Here is a tiny trained network, its code and every weight. The questions are about switching its units off for an input and a class, where a switched-off unit gives its printed mean instead of its output.

import numpy as np


def w(rows, s, z=0):
    codes = np.array(rows[::2]) - 128.0
    scale = np.full(codes.shape[1], s)
    scale[-1] = z or s
    return codes * scale


def f(y):
    return np.maximum(y, 0)


def log_softmax(a):
    a = a - a.max(-1, keepdims=True)
    return a - np.log(np.exp(a).sum(-1, keepdims=True))


def net(x, mask):
    res = np.array(x, float).reshape(1, 7) / 4 @ E
    y = f(res @ A[0][:, :-1].T + A[0][:, -1])
    res = res + np.where(mask, y, B[0][:, -1]) @ B[0][:, :-1]
    return log_softmax(res[-1] @ U[:, :-1].T + U[:, -1])


A, B = {}, {}
E = w([
[134,96,142,121,114,153,196,136],'x0',
[173,168,83,156,126,109,247,124],'x1',
[151,117,113,161,214,166,89,197],'x2',
[170,65,103,121,157,24,117,130],'x3',
[204,154,138,117,109,166,101,129],'x4',
[168,47,76,171,87,123,69,104],'x5',
[92,201,40,50,120,131,65,95],'x6',
],0.013)
A[0] = w([
[154,157,121,47,145,74,175,30,154],'n0',
[41,158,106,120,23,111,191,76,155],'n1',
[240,183,51,146,240,85,178,152,237],'n2',
[73,149,148,121,18,153,147,54,253],'n3',
[114,169,102,125,255,87,154,124,152],'n4',
[164,112,188,101,194,161,155,209,158],'n5',
[57,123,179,194,91,177,137,110,244],'n6',
],0.0083,0.0031)
B[0] = w([
[108,166,98,91,34,118,130,96,213],'n0',
[130,123,124,7,141,103,148,120,253],'n1',
[106,225,74,254,62,117,141,136,240],'n2',
[169,62,128,22,108,218,108,72,250],'n3',
[127,218,134,103,127,113,86,147,190],'n4',
[148,153,165,193,185,95,182,232,208],'n5',
[163,103,218,93,231,140,137,103,207],'n6',
],0.0098,0.012)
U = w([
[125,151,201,152,188,163,168,179,66],'0',
[103,167,69,154,101,57,136,132,42],'1',
[110,126,123,97,94,146,121,105,9],'2',
[180,164,111,201,106,222,148,156,151],'3',
[197,78,123,159,147,75,10,132,253],'4',
[146,27,76,175,80,99,143,86,246],'5',
[182,80,153,129,129,140,172,74,59],'6',
[25,140,95,119,200,211,70,123,220],'7',
],0.013,0.0027)

Each question gives the input, the list of numbers given to net, and the class t.
The units are the neurons (one row each of A and B). Each row of codes is followed by its name. A weight is (code - 128) times the scale printed after its matrix; where a second scale follows, it is the last column's (A, B and U).
mask holds one flag per neuron, in row order. A switched-off neuron (its flag False) gives its mean, the last column of its row in B, instead of its output. The means were averaged over made-up inputs and are rounded, as every weight is.
A unit's drop is (log p(t) with every unit on - log p(t) with that unit switched off) / (log p(t) with every unit on - log p(t) with every unit switched off).
The circuit of an input: a set's keep is (log p(t) with only the set's units on - log p(t) with every unit switched off) / (log p(t) with every unit on - log p(t) with every unit switched off). Starting from all 7 units, units are removed one at a time, each time the one whose removal leaves the highest keep (on an exact tie, the one counted first), for as long as the keep stays at least 0.8.
units of the circuit, in order: the units of the circuit, biggest drop first
unit that matters most: the unit with the biggest drop
top k neurons: the k neurons with the biggest drops, biggest first
drop when u is switched off: that unit's drop, to one decimal
input [-6,8,-7,0,7,-5,7], class 2: unit that matters most -> n3
input [0,-2,4,2,3,-2,2], class 3: units of the circuit, in order -> (n1; n6)
input [5,-8,-8,8,8,3,-2], class 5: units of the circuit, in order -> (n6; n4)
input [-5,-6,-8,8,-8,-8,-4], class 2: units of the circuit, in order -> (n2; n0)
input [2,5,0,4,6,-8,-4], class 3: top 3 neurons -> (n2; n1; n5)
input [7,-5,-3,-8,-6,5,0], class 6: units of the circuit, in order -> (n6; n3)
input [2,-1,7,2,-2,2,0], class 3: units of the circuit, in order -> (n1; n2)
input [2,4,-4,6,-3,-2,-7], class 1: units of the circuit, in order -> (n3; n2)
input [-8,5,-4,1,8,6,2], class 1: top 4 neurons -> (n2; n6; n0; n3)
input [-2,6,4,-4,-4,2,5], class 1: top 3 neurons -> (n3; n2; n6)
input [-2,6,0,-4,-7,8,-6], class 6: top 3 neurons -> (n6; n2; n0)
input [7,4,6,-5,-2,-5,6], class 3: top 3 neurons -> (n2; n6; n1)
input [-5,-5,2,-8,7,1,-3], class 0: top 2 neurons -> (n6; n2)
input [4,1,1,5,5,-2,1], class 1: units of the circuit, in order -> (n3)
input [-3,5,7,2,4,5,6], class 1: top 3 neurons -> (n3; n2; n6)
input [-2,4,7,-3,-4,-5,2], class 3: top 2 neurons -> (n2; n1)
input [-3,5,-4,-1,5,6,-4], class 5: top 4 neurons -> (n5; n4; n6; n1)
input [-7,-8,-8,-8,-8,2,-5], class 6: top 2 neurons -> (n6; n3)
input [-7,-4,7,-8,7,5,-4], class 0: drop when n0 is switched off -> 0.1
input [1,-7,3,-7,1,6,-5], class 0: units of the circuit, in order -> (n6)
input [5,4,-8,2,-1,-1,4], class 2: drop when n0 is switched off -> 0.2
input [2,2,7,8,-3,7,8], class 1: drop when n2 is switched off -> 0.4
